Below are the code and all the weights of a small trained network. Each question names an input and a target symbol and asks about switching units off, where a switched-off unit gives its printed mean instead of its output.

import numpy as np


def w(rows, s, z=0):
    codes = np.array(rows[::2]) - 128.0
    scale = np.full(codes.shape[1], s)
    scale[-1] = z or s
    return codes * scale


def norm(h):
    return h / np.sqrt((h * h).mean(-1, keepdims=True) + 1e-5)


def f(y):
    return np.maximum(y, 0)


def softmax(a):
    e = np.exp(a - a.max(-1, keepdims=True))
    return e / e.sum(-1, keepdims=True)


def log_softmax(a):
    a = a - a.max(-1, keepdims=True)
    return a - np.log(np.exp(a).sum(-1, keepdims=True))


def net(x, mask):
    ids = ['βζλπτψ'.index(c) for c in x.split()]
    T = len(ids)
    res = E[ids] + P[:T]
    u = 0
    for l in range(2):
        r = norm(res)
        for j in range(2):
            rows = slice(2 * j, 2 * j + 2)
            q, k, v = (r @ M[l][rows].T for M in (Q, K, V))
            z = softmax(np.where(np.tri(T) > 0, q @ k.T / 2**0.5, -1e9)) @ v
            o = O[l][rows]
            res = res + np.where(mask[u + j], z, o[:, -1]) @ o[:, :-1]
        u += 2
        y = f(norm(res) @ A[l][:, :-1].T + A[l][:, -1])
        res = res + np.where(mask[u : u + 16], y, B[l][:, -1]) @ B[l][:, :-1]
        u += 16
    return log_softmax(norm(res)[-1] @ U[:, :-1].T + U[:, -1])


Q, K, V, O, A, B = {}, {}, {}, {}, {}, {}
E = w([
[59,115,188,90,153,99,157],'β',
[154,117,180,135,42,94,144],'ζ',
[172,106,180,135,48,103,149],'λ',
[149,120,217,104,119,113,89],'π',
[189,195,171,165,195,189,179],'τ',
[168,74,12,116,239,37,108],'ψ',
],0.011)
P = w([
[138,113,142,126,187,148,196],'0',
[97,93,161,254,127,112,116],'1',
[102,103,193,149,149,102,98],'2',
[115,108,177,124,127,115,128],'3',
[121,117,155,111,115,123,147],'4',
[120,131,140,107,98,122,163],'5',
[114,146,127,103,88,119,170],'6',
[109,160,117,98,79,119,173],'7',
[105,181,109,96,77,116,175],'8',
[93,190,104,91,72,114,175],'9',
],0.0078)
Q[0] = w([
[156,63,73,152,158,165,30],'L0H1',
[126,89,2,78,142,125,115],'L0H1',
[134,140,124,145,102,101,175],'L0H2',
[118,132,127,198,87,165,148],'L0H2',
],0.0096)
K[0] = w([
[156,125,254,60,33,201,105],'L0H1',
[42,250,236,222,46,144,187],'L0H1',
[84,157,22,108,158,127,90],'L0H2',
[183,70,162,160,172,158,142],'L0H2',
],0.0061)
V[0] = w([
[114,155,134,118,119,146,129],'L0H1',
[102,128,197,115,71,225,132],'L0H1',
[42,87,99,64,116,66,125],'L0H2',
[167,110,2,128,214,43,129],'L0H2',
],0.0056)
O[0] = w([
[37,1,147,95,120,75,124,107],'L0H1',
[155,186,160,115,94,87,252,69],'L0H1',
[163,89,201,169,99,190,178,1],'L0H2',
[35,90,155,70,144,187,156,25],'L0H2',
],0.0083,0.0036)
A[0] = w([
[67,118,218,119,92,158,231,18],'L0N1',
[219,72,124,154,107,128,80,205],'L0N2',
[71,102,169,11,169,87,115,228],'L0N3',
[135,126,87,103,143,26,48,240],'L0N4',
[121,97,38,97,185,167,170,220],'L0N5',
[96,130,102,64,98,11,138,2],'L0N6',
[176,129,152,198,142,101,118,206],'L0N7',
[27,162,172,126,199,187,112,10],'L0N8',
[132,187,52,110,173,99,79,208],'L0N9',
[62,44,50,178,160,82,110,117],'L0N10',
[224,85,8,103,132,129,73,13],'L0N11',
[164,165,99,142,60,178,148,65],'L0N12',
[36,184,96,134,177,153,207,93],'L0N13',
[110,191,149,71,171,181,65,200],'L0N14',
[135,140,59,255,131,156,135,154],'L0N15',
[98,160,116,175,208,70,157,92],'L0N16',
],0.0067,0.0017)
B[0] = w([
[131,172,3,108,200,127,69,171],'L0N1',
[98,115,124,228,144,115,166,179],'L0N2',
[201,118,96,195,128,192,161,206],'L0N3',
[168,150,160,160,72,165,153,236],'L0N4',
[65,81,142,135,75,89,125,183],'L0N5',
[104,93,254,148,176,133,101,210],'L0N6',
[95,63,193,113,106,152,194,240],'L0N7',
[192,124,154,89,123,127,143,191],'L0N8',
[155,130,111,101,57,102,94,253],'L0N9',
[140,189,119,139,141,137,14,168],'L0N10',
[95,168,171,186,137,134,115,164],'L0N11',
[153,102,193,69,152,94,100,157],'L0N12',
[117,86,74,56,99,76,161,193],'L0N13',
[129,133,145,80,115,159,200,231],'L0N14',
[101,51,155,127,146,111,75,200],'L0N15',
[145,76,109,174,154,97,156,247],'L0N16',
],0.006,0.0048)
Q[1] = w([
[165,83,101,85,200,167,251],'L1H1',
[24,136,96,56,159,107,232],'L1H1',
[156,89,1,97,169,73,91],'L1H2',
[255,140,44,184,157,79,186],'L1H2',
],0.0067)
K[1] = w([
[161,24,96,213,140,101,92],'L1H1',
[89,79,186,106,242,62,153],'L1H1',
[2,97,63,184,167,57,58],'L1H2',
[172,88,143,186,157,20,94],'L1H2',
],0.0071)
V[1] = w([
[246,183,141,2,229,100,198],'L1H1',
[72,77,208,155,174,120,153],'L1H1',
[149,136,93,113,93,28,214],'L1H2',
[109,130,181,26,36,155,143],'L1H2',
],0.0051)
O[1] = w([
[34,134,88,238,97,175,95,251],'L1H1',
[32,157,110,31,43,111,3,254],'L1H1',
[115,65,148,41,209,201,66,220],'L1H2',
[110,74,167,185,94,104,178,33],'L1H2',
],0.0056,0.0031)
A[1] = w([
[130,168,174,181,104,126,70,149],'L1N1',
[165,122,190,107,149,120,102,108],'L1N2',
[119,101,165,202,182,162,197,108],'L1N3',
[180,115,170,116,78,158,154,136],'L1N4',
[98,188,1,76,78,136,150,4],'L1N5',
[105,53,168,214,131,143,214,149],'L1N6',
[115,74,133,71,154,137,163,192],'L1N7',
[115,162,73,69,118,118,134,127],'L1N8',
[161,110,170,123,152,64,191,65],'L1N9',
[105,176,212,153,167,143,153,81],'L1N10',
[135,59,66,118,93,119,146,150],'L1N11',
[163,87,121,158,137,122,75,115],'L1N12',
[58,111,112,135,185,150,109,67],'L1N13',
[68,90,112,145,113,208,150,124],'L1N14',
[140,122,194,156,167,176,124,159],'L1N15',
[152,100,81,122,182,142,80,136],'L1N16',
],0.0089,0.0044)
B[1] = w([
[104,124,54,122,143,168,150,254],'L1N1',
[118,175,127,135,156,147,131,223],'L1N2',
[21,13,181,255,148,194,195,169],'L1N3',
[91,147,132,149,182,70,121,229],'L1N4',
[177,28,39,42,79,42,234,161],'L1N5',
[178,85,167,242,201,100,186,204],'L1N6',
[156,145,83,216,73,129,131,193],'L1N7',
[45,114,141,134,170,201,161,178],'L1N8',
[82,95,146,114,77,152,68,176],'L1N9',
[222,108,152,156,121,98,130,193],'L1N10',
[166,174,181,164,118,147,138,153],'L1N11',
[125,146,116,96,117,128,166,181],'L1N12',
[214,150,139,107,133,127,124,182],'L1N13',
[159,164,189,116,103,101,129,166],'L1N14',
[126,65,107,112,94,89,152,231],'L1N15',
[113,132,191,130,87,110,133,193],'L1N16',
],0.0073,0.0058)
U = w([
[111,38,138,183,197,152,187,95],'β',
[215,116,162,84,139,40,117,65],'ζ',
[78,181,157,94,194,135,124,167],'λ',
[132,77,52,43,138,95,176,250],'π',
[138,149,2,167,91,150,102,96],'τ',
[155,52,131,79,74,226,98,82],'ψ',
],0.0086,0.0022)

Each question gives the input, a string of symbols that net reads in full, and the target symbol t.
The units are the heads (2 rows each of Q, K, V and O) and the neurons (one row each of A and B). Each row of codes is followed by its name. A weight is (code - 128) times the scale printed after its matrix; where a second scale follows, it is the last column's (O, A, B and U).
mask holds one flag per unit, layer by layer, with each layer's heads first. A switched-off unit (its flag False) gives its mean, the last column of its rows in O or B, instead of its output. The means were averaged over made-up inputs and are rounded, as every weight is.
A unit's drop is (log p(t) with every unit on - log p(t) with that unit switched off) / (log p(t) with every unit on - log p(t) with every unit switched off).
The circuit of an input: a set's keep is (log p(t) with only the set's units on - log p(t) with every unit switched off) / (log p(t) with every unit on - log p(t) with every unit switched off). Starting from the 12 units with the biggest drops (on a tie, the unit counted first), units are removed one at a time, each time the one whose removal leaves the highest keep (on an exact tie, the one counted first), for as long as the keep stays at least 0.8.
circuit, biggest first: the units of the circuit, biggest drop first
most important unit: the unit with the biggest drop
top k neurons: the k neurons with the biggest drops, biggest first
top k neurons in layer l: the k neurons of layer l with the biggest drops, biggest first
which heads matter: for each layer, one digit per head in row order, 1 if its drop is at least 0.15 and else 0, layers parted by /
input τ β λ τ β ψ τ β β β, target β: circuit, biggest first : (L0H2, L0N3)
input β τ β, target ζ: which heads matter : 10 / 11
input τ β β β τ, target ζ: most important unit : L0H2
input τ ζ τ τ τ β β β, target λ: top 2 neurons in layer 0 : (L0N6, L0N1)
input ζ τ β β τ ψ τ, target ψ: which heads matter : 10 / 00
input β β τ β β, target π: which heads matter : 01 / 10
input β τ τ λ τ τ τ β ζ, target β: which heads matter : 01 / 11
input τ π τ τ ζ τ, target π: which heads matter : 11 / 00
input ψ τ τ π, target τ: which heads matter : 10 / 01
input ψ τ τ τ β τ λ, target τ: circuit, biggest first : (L0H1, L1H2)
input ζ τ τ τ ψ τ ψ ψ, target ψ: which heads matter : 11 / 01
input β τ ψ β τ λ, target τ: top 3 neurons in layer 1 : (L1N1, L1N3, L1N8)
input β ψ π, target ψ: circuit, biggest first : (L0H1, L0H2, L1N6)
input β τ β π β, target λ: which heads matter : 11 / 10
input β τ τ, target ζ: most important unit : L1H1
input τ ψ τ π β λ π τ τ, target τ: circuit, biggest first : (L1H2, L0H1)
input ζ ζ τ τ τ τ ψ, target τ: top 2 neurons : (L0N10, L0N11)
input π τ π π τ ψ β ζ, target β: which heads matter : 11 / 11
input τ ψ τ τ τ β τ ζ, target τ: top 3 neurons : (L0N7, L0N10, L1N1)
input ψ λ π ψ τ π λ τ τ, target λ: which heads matter : 11 / 11
input τ τ τ β λ, target β: top 2 neurons : (L0N9, L0N2)
input τ ζ τ ψ τ ζ τ β, target τ: top 2 neurons : (L0N10, L0N16)
input β τ λ π ζ ψ ζ, target ψ: top 2 neurons : (L0N7, L1N6)
input π τ τ τ τ β ψ, target β: top neuron : (L0N6)
input ψ τ ζ β τ ζ τ β, target τ: which heads matter : 10 / 01
input τ τ β τ ψ β, target ψ: top 2 neurons : (L0N7, L0N10)
